(in the rows, 128 means zero)
Facts:
netredrol	τ	fliklol; skames	τ	brebrube; stebruk	τ	skazur; napor	τ	redra
momim	τ	tostes; katos	τ	tefur; skazur	τ	stebruk; skazur	τ	bafe
skazo	τ	fubratra; tasos	τ	kipin; gestok	τ	vipli; kipin	τ	tefur
grenatu	τ	drovim; stolo	τ	trabru; stolo	τ	doska; stolo	τ	stolon
kosuk	τ	trisak; kosuk	τ	zafi; flovi	τ	trafle; bidan	τ	stasko
distis	τ	seron; trabru	τ	skototrik; trabru	τ	stolon; ledak	τ	brebrube
vuris	τ	katos; trafle	τ	flovi; grola	τ	reskinis; brebrube	τ	skames
valil	τ	tutum; lista	τ	stolo; redan	τ	valil; tozen	τ	mugram
tostes	τ	sidel; tostes	τ	momim; niklil	τ	bobri; vipli	τ	gestok
suflu	τ	skazur; feval	τ	grenatu; vumon	τ	dutol; trisak	τ	gidrem
dubrer	τ	momim; fubratra	τ	brobak; ribrem	τ	teflek; kaplo	τ	grola
kaplo	τ	reskinis; fliklol	τ	netredrol; mever	τ	driplitri; seron	τ	ridak
tepleza	τ	dutrir; nugrol	τ	tefur; birim	τ	pemo; bitar	τ	katos
bitar	τ	tefur; dutrir	τ	tepleza; gritrubros	τ	gokler; zafi	Λ	plode
netredrol	Λ	pefadras; skames	Λ	kepom; ridak	Λ	trebrek; stebruk	Λ	pumuk
napor	Λ	kepom; momim	Λ	klatir; katos	Λ	takon; skototrik	Λ	rufim
posta	Λ	foflokam; teflek	Λ	plode; stasko	Λ	foplim; brobak	Λ	plasok
tefur	Λ	takon; skazur	Λ	pumuk; foplim	Λ	droven; flevisa	Λ	pufor
skazo	Λ	plasok; bavok	Λ	foplim; groskados	Λ	plasok; tasos	Λ	takon
gestok	Λ	groskados; bruples	Λ	fupon; pumuk	Λ	plasok; kipin	Λ	takon
bobri	Λ	zosol; grenatu	Λ	tatim; stolo	Λ	rufim; kosuk	Λ	plode
flovi	Λ	tiflas; skolis	Λ	plasok; purapler	Λ	plode; bidan	Λ	foplim
gumovil	Λ	leris; sastu	Λ	tulofa; sadrur	Λ	bapa; distis	Λ	trebrek
gidrem	Λ	plode; doska	Λ	rufim; bromen	Λ	plasok; nugezan	Λ	bapa
tiflas	Λ	trebrek; rufim	Λ	zosol; trasol	Λ	foplim; skuplo	Λ	pumuk
vagrol	Λ	zosol; trabru	Λ	rufim; pemo	Λ	teklam; redra	Λ	kepom
degrer	Λ	leris; ledak	Λ	kepom; vuris	Λ	takon; trosar	Λ	plasok
trafle	Λ	tiflas; dutol	Λ	brakugu; grola	Λ	bobe; vabril	Λ	beze
brebrube	Λ	kepom; valil	Λ	plukigres; bevo	Λ	foplim; lista	Λ	rufim
redan	Λ	plukigres; bafe	Λ	pumuk; drovim	Λ	tatim; tozen	Λ	trila
tutum	Λ	plukigres; gretro	Λ	bruples; konan	Λ	zosol; bapa	Λ	brakugu
geskor	Λ	takon; sidel	Λ	klatir; brepliste	Λ	zator; gugor	Λ	kepom
dradro	Λ	brepliste; tostes	Λ	klatir; bobe	Λ	klatir; gomen	Λ	kedan
beze	Λ	brakugu; tatim	Λ	brezor; niklil	Λ	zosol; vipli	Λ	groskados
reskinis	Λ	bobe; teklam	Λ	zator; brote	Λ	bruples; suflu	Λ	pumuk
trusol	Λ	kepom; plumopon	Λ	plode; feval	Λ	tatim; pufor	Λ	skiro
gokler	Λ	brezor; vumon	Λ	brakugu; takon	Λ	vefi; trisak	Λ	plode
flimis	Λ	plukigres; dubrer	Λ	klatir; kedan	Λ	trebrek; fubratra	Λ	plasok
vasti	Λ	skiro; driplitri	Λ	pleto; gruflopor	Λ	tatim; ribrem	Λ	plode
kaplo	Λ	bobe; detre	Λ	plasok; nitrolil	Λ	flironu; trila	Λ	zosol
fliklol	Λ	pefadras; stolon	Λ	rufim; mever	Λ	pleto; mugram	Λ	trila
kudruful	Λ	bruples; seron	Λ	trebrek; plukigres	Λ	klatir; plurane	Λ	pumuk
zonur	Λ	vefi; tepleza	Λ	vefi; plode	Λ	flironu; plefle	Λ	brakugu
nugrol	Λ	takon; birim	Λ	teklam; bitar	Λ	takon; fadus	Λ	brakugu
kepom	Λ	flironu; kina	Λ	droven; zemu	Λ	fupon; dutrir	Λ	vefi
gritrubros	Λ	brezor; robim	Λ	pufor; skames	ρ	foplim; momim	ρ	foplim
skototrik	ρ	tulofa; posta	ρ	bobe; stasko	ρ	groskados; flevisa	ρ	gestok
bavok	ρ	trafle; kipin	ρ	teklam; stolo	ρ	gugor; kosuk	ρ	fadus
purapler	ρ	fadus; sadrur	ρ	plasok; gidrem	ρ	tasos; skuplo	ρ	zator
vagrol	ρ	gestok; degrer	ρ	flironu; vabril	ρ	skiro; valil	ρ	brote
drovim	ρ	plukigres; geskor	ρ	nitrolil; gomen	ρ	leris; trusol	ρ	bobri
gokler	ρ	bruples; plurane	ρ	nugezan; plefle	ρ	sidel; nugrol	ρ	trabru
fadus	ρ	kedan; kina	ρ	brote; gritrubros	ρ	bruples; robim	ρ	dradro

Known rows:
tiflas: [161 115 123 144 107 147 132  85 133  95 134 157 117 152 145 163 114 147
 116  91 143  85 144 106 126 143 164 131 125 116 143 171 148]
fadus: [141 109 168 119  84 130 127  77 116  89 151 168 169 119 160 106  99 153
 133  65 116 102 156   5 169 139 177 168 150 120 130 139 137]
gidrem: [168 128 114  89 134 166  96 118  61  72 123 183 100 176 143 158 110 149
 138  92 154  95 156 116 127 146 169 135  95 153 131 162 142]
konan: [160  98 122 137 112 141 126  98 137  85 119 171 133 168 137 140 105 165
 116  90 188 129 146  80 144 167 163 152 123 133 145 147 183]
foflokam: [160 115 123 141 108 146 130  87 131  95 133 158 116 152 144 161 113 148
 116  92 143  88 145 106 128 144 164 133 123 117 143 170 148]
skototrik: [168 100 121 135 108 140 128  83 125  70 129 180  99 192 141 128 108 174
 120  91 229 149 139  51 139 173 158 152 134 147 148 152 206]
gestok: [122 157  99 104 111 134 141 133 215 105 117 167 139 105 121 124 101 130
 108 127 204 172 176  75 130 142 169 107 109 129 145 182 102]
gritrubros: [171 125  61  84  91 158  89  53 106  74 114 152 140 171 153 113 113 152
 117  80 127  82 134 168 171 152 155 141 104 138 156 146 205]
skuplo: [128 109  95 104 110 148  47 117 148  98 137 167 107 159 137 123  96 138
 119 110 145 144 156 120 150 141 162 125 135 128 157 178 151]
purapler: [154 128 146  84 106 141 101  97  59  58 156 182 143 130 165 121  98 167
 150  59  97  99 164  64 159 129 180 153 133 154 119 136 132]
skazo: [140 104 109 121 111 134  73  99 146  96 124 163 126 143 126 137  99 141
 114 100 141 137 156 116 152 145 167 131 121 128 149 170 159]
plukigres: [159 116 131 151 110 142 144  81 145 106 124 155 123 143 139 168 113 143
 113  93 155  78 146  92 132 151 168 140 118 107 141 175 151]
vumon: [158 103 122 135 109 134 112  91 129  85 121 161 133 150 128 148 106 152
 114  90 140 121 151 111 142 148 166 135 114 129 143 159 163]
tatim: [161 115 123 144 108 147 131  87 133  95 133 158 118 152 144 161 114 148
 116  92 143  88 144 105 127 145 164 133 125 117 143 170 149]
kudruful: [155 108 126 131 112 144 120  99 125  88 124 164 124 160 134 144 108 150
 119  95 152 112 149 100 140 154 164 138 118 123 145 164 158]
drovim: [156 112 123 124 111 158 119 108 113  82 134 167 108 182 143 138 111 152
 125  99 158 113 145  99 131 154 158 133 129 127 149 165 155]
gomen: [158 108 118 129 108 150 112 101 117  80 132 164 118 170 140 144 110 155
 120  94 143 117 146 113 132 148 160 129 125 130 147 162 157]
ledak: [165 123 115 105 133 138 102 104  89  71 114 174 117 145 126 164 103 156
 130  85 134 102 164 141 143 149 176 136  89 149 129 161 159]
grola: [157 108 127 135 109 143 123  95 129  88 125 163 125 161 135 146 109 150
 118  94 155 110 147  96 138 154 164 139 120 122 145 164 160]
napor: [165 122 115 106 133 138 101 104  88  70 114 174 119 144 126 165 103 157
 130  83 131 104 164 143 143 148 176 136  88 150 129 161 160]

Rows:
No name comes twice in this set of rows, the named rows included.
[161  99 120 142 107 129 111  83 136  85 121 159 140 144 126 151 106 152
 110  87 134 125 150 117 141 146 165 133 114 131 142 156 165] -> kaplo
[155 106 132 137 118 145 144 103 142  97 111 172 127 169 136 142 106 158
 120  97 210 111 148  56 148 179 167 164 119 120 145 155 183] -> bobri
[144 118 119 136 112 142 111  90 156 113 126 157 116 138 136 158 106 135
 114 101 153  90 152  98 141 148 170 137 120 108 145 182 148] -> plasok
[160 140  96 121 104 142 176 129 176  63 130 176 144 149 142 127 112 172
 111 106 213 187 156  81 105 147 153 104 124 161 143 142 128] -> vagrol
[154 149  99 113 103 145 169 128 164  66 135 169 136 141 139 131 115 157
 113 111 179 169 160 100  99 134 155  90 118 151 143 159 103] -> flevisa
[165 137  68  76  95 176 105  68  99  81 120 157 121 191 164 106 116 150
 127  89 152  64 130 144 166 163 153 148 113 128 160 154 199] -> gokler
[138 116 106 125 109 146  81  98 156 110 137 159 107 144 142 147 104 135
 115 104 143 107 151 110 140 138 166 128 133 114 150 184 143] -> pumuk
[167 143  78 100  95 159 131  40 134 109 104 144 137 148 155 136 117 136
 115  83 152  25 134 134 173 164 166 161  96 105 151 166 196] -> bruples
[139 118 116 132 112 142 100  93 162 117 127 157 114 136 136 154 104 132
 113 103 153  95 153 100 144 146 171 137 123 106 147 186 146] -> groskados
[163 129 124 129 126 143 135  91 118  95 120 164 113 139 136 177 110 147
 124  89 148  68 156 114 134 151 176 141 101 121 132 175 149] -> nitrolil
[161 127 126 133 123 144 136  90 122  97 120 162 115 140 136 174 110 146
 122  90 149  71 154 110 133 151 174 141 104 118 134 175 149] -> flironu
[160 129 125 105 139 142 118 109  94  82 107 175 114 144 125 166 104 151
 132  90 154  86 166 119 148 161 180 149  84 136 129 169 159] -> gugor
[129 105 100 112 111 134  46 104 161 104 126 163 119 139 124 129  94 132
 113 106 141 147 160 118 158 141 168 130 125 126 152 177 157] -> suflu
[152 117 133 128 112 159 137 107 123  94 129 167 110 178 143 140 112 148
 125 101 174  96 145  76 134 161 162 145 127 115 148 170 155] -> reskinis

Now the same elements, written a new way:
Known rows:
leris: [156 141 125 137 128 117 122 153 170  78 158 164 108 171 116 159 134 156
 167 123  89  82 190 169 168 136 163 170 100 140  96 170 103 152]
gugor: [126 128 125 161  99 132  98 139 189  77 149 179  93 160 155 131 113 161
 144 142 118 103 166 144 181 122 137 172 160 109  90 172 126 136]
kepom: [121 123 120 148 115 119 130 150 180  72 147 184 104 159 152 148 124 164
 131 134 106 104 174 213 212 130 149 177 125 118 102 186  99 137]
flironu: [138 132 121 145 119 114 125 152 179  65 153 171 101 173 140 154 129 167
 140 134 100  94 178 193 196 128 152 170 123 122  92 187 107 143]
plefle: [130 130 129 147 115 146 105 141 174 115 148 190 113 129 130 128 118 137
 182 122 108  98 182 140 154 141 157 184 114 136 118 136 100 143]
bidan: [134 140 132 147 114 146  99 142 171 102 146 182  99 145 126 133 113 139
 181 126 102  88 182 125 146 137 156 178 119 131 111 138 111 145]
dutol: [142 130 128 152 113 138 100 140 180 108 157 176 114 139 126 133 124 142
 178 120 107  97 184 127 148 138 153 176 121 137 105 146 110 146]
droven: [145 137 124 137 130 124 126 152 168  90 153 174 113 155 118 154 132 150
 168 119  90  88 191 181 171 141 165 176  92 143 107 162  92 149]
bobri: [152 129 124 158 116 154  90 143 192 102 150 167 112 170 123 132 119 149
 190 129 108 112 194  96 128 135 166 159 119 133 102 156 115 153]
flimis: [138 136 129 150 114 145  98 141 177 108 151 180 110 144 125 131 119 142
 185 125 105  96 186 119 142 140 157 176 115 135 110 141 111 147]
suflu: [154 146 129 173 113 140  70 122 133 102 160 175  92 124 114  74 134 126
 200 103 103  64 151 169 165 120 165 166 138 134  88 123 107 178]
pumuk: [177 158 126 151 133 123 115 127 139  89 159 171 102 126  90 141 135 124
 176 116 105  66 168 215 173 116 164 172 124 150  90 154  87 163]
bafe: [164 135 124 180 111 133  70 119 143 110 172 168 108 117 115  73 147 129
 198  96 110  75 153 166 165 122 163 163 142 140  82 128 106 179]
stebruk: [160 140 127 176 111 137  70 121 138 106 166 172 100 120 115  73 140 127
 198  99 107  70 152 168 166 121 164 164 138 137  85 125 108 179]
vefi: [134 138 132 124 122 104 131 159 168  94 167 173 116 146 123 163 139 157
 163 110  79  67 192 161 170 156 151 192  84 146 110 149 106 140]
birim: [134 141 131 146 115 143 101 142 170  99 146 182 100 145 125 134 113 141
 178 126 101  87 182 133 151 137 156 178 118 132 110 142 109 145]
detre: [160 150 130 159 116 142  91 123 155 105 155 178 101 122 108 124 121 124
 185 123 114  79 167 151 150 120 153 174 142 139  97 137 106 154]
flevisa: [143 144 114 127  96 104  84 130 192 138 141 200  98 116 143 140  71 120
 193  85  98 107 192 127 190 105 170 188  77 127 116 163  76 158]
feval: [133 140 132 147 115 147  98 142 171 101 144 183  97 145 126 134 110 140
 180 128 102  86 183 128 147 136 156 178 119 130 111 139 112 145]
skolis: [160 150 130 159 115 142  91 124 155 104 155 178 100 122 108 124 121 125
 185 122 115  78 168 151 151 120 153 174 141 139  96 137 108 155]

Rows:
No name comes twice in this set of rows, the named rows included.
[112 131 143 127 100 115 111 151 176 125 169 190 117 110 138 142 129 146
 175 107  89  63 184 101 147 165 132 211 103 142 122 112 124 128] -> geskor
[189 174 117 141  95  92  60 115 177 111 157 171  73 131 113 142  75 114
 196  88 103  78 177 117 180  75 164 168 115 125  77 175  97 174] -> gestok
[153 155 133 155 117 145  91 125 152 100 148 181  90 125 108 125 113 122
 185 125 111  72 167 151 149 119 155 175 140 134 100 134 108 153] -> skazo
[133 140 132 146 115 149  98 143 173 103 144 183  99 148 125 133 109 139
 185 126 101  90 186 120 141 138 159 177 116 130 113 138 112 145] -> redan
[114 122 124 161  99 137 102 137 186  87 145 190  98 144 161 126 111 156
 142 139 120 109 166 157 188 126 138 177 154 110 101 167 117 133] -> plumopon
[126 138 139 116 115  91 132 164 170  99 176 174 118 137 126 169 144 162
 161 103  70  51 194 142 165 168 140 205  78 148 113 139 116 133] -> takon
[146 127 117 142 138 155 119 157 184  97 138 173 120 183 119 147 121 151
 189 127  93 122 209 152 146 145 189 161  74 143 119 166  83 157] -> rufim
[141 129 129 153 114 142  98 141 183 112 155 176 115 141 124 132 122 143
 182 121 108 100 188 117 141 141 156 175 118 137 108 145 111 147] -> tutum
[139 130 124 153 117 161  94 143 185 108 142 180 111 159 127 129 112 142
 192 130 106 113 193 111 133 139 168 167 109 134 114 145 106 150] -> konan
[114 123 125 160 101 137 101 138 188  88 144 189  97 143 157 127 110 154
 142 138 121 106 167 157 186 127 139 177 152 110 103 165 117 133] -> brebrube
[163 144 130 162 116 138  92 123 161 108 158 174 106 118 107 125 125 124
 183 118 119  83 170 149 149 121 152 172 145 142  94 141 109 155] -> brobak
[145 130 120 140 135 143 121 156 178  93 144 174 117 173 119 150 125 151
 181 125  92 109 202 163 156 143 180 166  80 142 115 165  86 154] -> zosol
[133 135 128 150 119 165  94 144 180 105 136 182 103 161 127 129 106 141
 193 132 103 108 192 111 133 138 170 168 107 130 118 144 105 149] -> niklil
[ 72 131 116 216  96 162  83 112 157  95 152 174  77 112 146 137 102 150
 108 120  99 129 198 187 186 147 114 182 100 120 119 176 120 124] -> purapler

Now the same elements, written a new way:
Known rows:
tasos: [126 120  92 147  98 143 116 161 136 138 102 150 164 119 201 124 122 136
 115 117  92 140 116 138  67 121 194 124 131 132  89 100]
gumovil: [143 115  85 132 108 119 124 149 151 139 116 148 148 125 191 119 155 145
 130 115 103 178 121 135  81 105 180 118 132 117  79  96]
tefur: [126 125  93 121 100 120 120 138 150 149 115 147 166 112 196 138 131 147
 127 112 104 185 128 111  66 105 191 121 115 108  81  91]
bobri: [157 115  89 134  95 113 107 160 143 135 119 122 177 101 175 105 150 162
 103 117 114 175 114 134  98 119 175 137 110 140  91  72]
kaplo: [141 131  87 128 105 129 119 169 145 133  99 153 144 123 187 124 142 142
 115 119  59 151 122 135  79  95 181 122 132 120  86 109]
vuris: [130 134  91 118 103 130 114 160 145 142  99 153 158 114 190 136 130 142
 117 114  66 157 125 126  71  94 190 124 126 113  86 108]
bidan: [140 129  87 126 106 128 118 166 146 137 101 154 146 122 188 125 143 142
 118 114  68 153 122 139  80  96 182 121 136 118  86 110]
plefle: [137 119  77 118 109 116 124 150 154 147 117 165 134 154 186 123 157 133
 129 121  88 185 133 125  89  92 190 107 129 103  73  99]
skazo: [142 124  94 119 105 139 114 167 139 134  94 145 147 124 185 125 147 140
  95 124  59 157 122 129  67  96 188 110 127 123  75 112]
ledak: [129 188  91 125  94 106 174 152 167 158  85 146 116 116 175 125 157 128
 137 104 176 145  90 174 136  92 173 107 203 106 123 187]
kepom: [148 191  95 170  83  76 204 131 171 156 126 139  78 117 178 125 163 137
 122 108 180 148 106 124 133 112 157 105 159 115 114 183]
gugor: [135 152  87 178 101  77 180 142 163 158 100 147 117 108 186 126 176 150
 142  91 208 153  86 142 112 127 182 117 196 127 117 170]
posta: [137 123  82 115 101 118 105 134 158 149 113 151 139 144 181 115 160 134
 142 121  82 187 128 139  95  86 180 117 123 109  71 104]
plurane: [129 113  56 134 108 132 132 165 156 140 152 190 140 169 200 117 116 119
 153 146  82 170 138 119  86  93 200 131 109  95  80  82]
tutum: [145 116  85 131 107 122 125 153 150 136 119 148 146 126 192 118 153 144
 124 121  97 177 123 131  77 106 180 117 125 118  78  92]
mugram: [145 118  85 131 106 122 126 155 151 135 123 148 144 124 192 119 150 145
 122 124  96 176 124 129  76 106 180 118 119 117  79  90]
bapa: [154 141  94 141  97 118 155 155 152 130 142 144 118 121 196 124 142 142
  98 124  93 164 135 118  87 116 162 106 104 114  84  89]
rufim: [155 141  95 138  97 122 154 157 151 128 142 143 117 120 196 124 141 142
  93 129  89 166 137 115  81 117 164 104  98 115  82  85]
zator: [141 139 100 163  88 125 136 148 149 136 135 137 124 121 204 120 143 141
 102 126 112 153 126 135  85 147 173 111 105 134  91  67]
distis: [139 128  86 125 107 128 116 166 145 137  97 154 148 122 186 124 144 141
 121 113  66 153 121 140  81  93 182 123 138 119  86 113]

Rows:
No name comes twice in this set of rows, the named rows included.
[164 128  94 153 105 118 171 171 144 118 142 140 135  98 201 123 137 154
  89 114 114 160 127 113  73 127 158 110 115 119  91  89] -> foplim
[107 139  91 104 109 130 131 150 149 153  97 178 153 128 204 165 110 131
 129 105  61 166 142  97  51  79 204 109 131  83  80 124] -> kipin
[109 146 101 110  95 125 111 143 146 155  94 152 177 101 197 157 106 144
 119 101  74 162 133 105  62  94 197 127 117 103  90 108] -> katos
[140 191  85  82 105 113 194 165 173 150  88 150 121 117 166 126 153 120
 136 106 175 165  96 177 144  58 160  95 215  75 120 204] -> skames
[128 196  93 107  93 117 179 159 170 156  85 144 120 115 175 125 155 120
 133 111 191 151  89 191 142  93 172  99 212  98 128 178] -> brebrube

The same elements again, as new rows of numbers:
Known rows:
gokler: [137 131 145 136 137  56  95 121 113 118 120 180 148 138 142 110 123 144
 157 161 128 151  81 135 130 118 155 126 150 114 157 146 139]
drovim: [129 128 141 133 135  97  83 138 125 116 122 163 149 151 159 120 117 133
 161 134 119 150  95 138 129 123 169 129 148 110 167 136 146]
plefle: [ 93 125 149 140 124  96  82 134 131 122 117 155 159 139 160 135 131 131
 159 142 125 135  87 132 112 136 167 135 141 100 143 107 142]
skuplo: [104 128 117 166 146  87 111 124 130  99 114 156 147 139  70 108 132 110
 126 189 125 180 101 147  99 187 179 120 134 124 132  96 151]
fliklol: [121 126 135 147 128 119  96 158 134 123 133 155 154 148 152 135 146 140
 145 143 122 146  98 157 126 103 152 128 141 102 152 129 154]
bidan: [105 128 127 143 121 118  95 136 131 128 122 147 156 136 141 141 126 126
 146 143 124 145  96 139 125 105 160 138 147  96 134 139 150]
grenatu: [114 130 132 143 126 117  92 145 129 130 126 147 153 149 146 137 124 132
 154 127 121 155 100 147 126 131 161 132 145  95 142 136 152]
trasol: [118 127 134 143 120 117  97 139 130 128 123 151 150 135 136 140 130 128
 151 135 121 147  98 143 125 119 162 133 148  99 139 136 148]
ridak: [129 122 136 138 122 111 101 146 134 129 122 159 143 131 132 139 141 136
 144 127 119 131  97 153 125 123 164 128 147 106 142 127 146]
ribrem: [ 45 130 110 136 135 130  74 156 146 106 151 168 138 122 128 147 154 156
 123 139 121 156  94  67 143  92 139 128 133 103 112 126 141]
nitrolil: [ 88 134 118 149 123  78  88 147 129 144 142 145 135 167 127 169 143 159
 131 148 111 152  97  93 138 108 162 135 129 109 120 125 141]
grola: [126 131 149 123 101  93  98 137 128 137 112 173 148 143 117 143 120 110
 167 104 116 158  96 115 122  79 169 151 160  96 138 140 151]
fubratra: [111 132 125 154 133 119 105 121 125 116 121 137 141 126  85 126 117 118
 138 160 123 171 109 139 115 180 177 124 138 106 122 122 149]
skazur: [112 135 113 173 143 117 116 131 130 114 126 138 139 136  50 110 129 108
 132 152 124 191 110 149 105 193 179 118 135 117 137 105 159]
teklam: [102 138 163 144 120 131  99 145 130 150 137 127 140 115  90 154 128 131
 151 105 141 119 108 141 127 130 162 138 134  97 162 140 149]
mugram: [134 125 137 143 134 104  90 140 133 141 121 113 162 121 180 128 141 147
 165 137 108 107  96 185 140 219 135 124 131 103 139 147 138]
fupon: [118 127 133 140 121 113  96 139 129 128 124 150 149 134 134 137 128 129
 150 133 121 147  99 141 125 116 164 132 147 100 138 134 149]
tefur: [133 108 111 147 125 171  81 119 115 121 132 128 137 123 202 155 112 158
 138 143 142 130  91 171 117  60 197 109 164  84 147 122 143]
tasos: [122 112  94 167 114 188  93 119 115 139 140 109 144 117 180 169 130 157
 137 150 145 139  89 168 117  38 181 115 167  60 108 127 146]
zafi: [ 59 128 110 122 144 106  78 162 143 114 138 180 125 125 111 153 135 161
 134 127 119 151 100  81 144 136 155 123 140 104 107 128 129]

Rows:
No name comes twice in this set of rows, the named rows included.
[ 48 128 107 127 142 106  77 157 144 113 139 178 131 118 117 155 136 157
 128 136 123 151  98  75 143 124 152 128 139 101 103 130 131] -> trisak
[105 126 109 167 142  87 119 127 133  98 115 158 148 146  78 106 143 112
 134 186 121 191  95 151  96 190 173 116 141 113 115  92 150] -> plurane

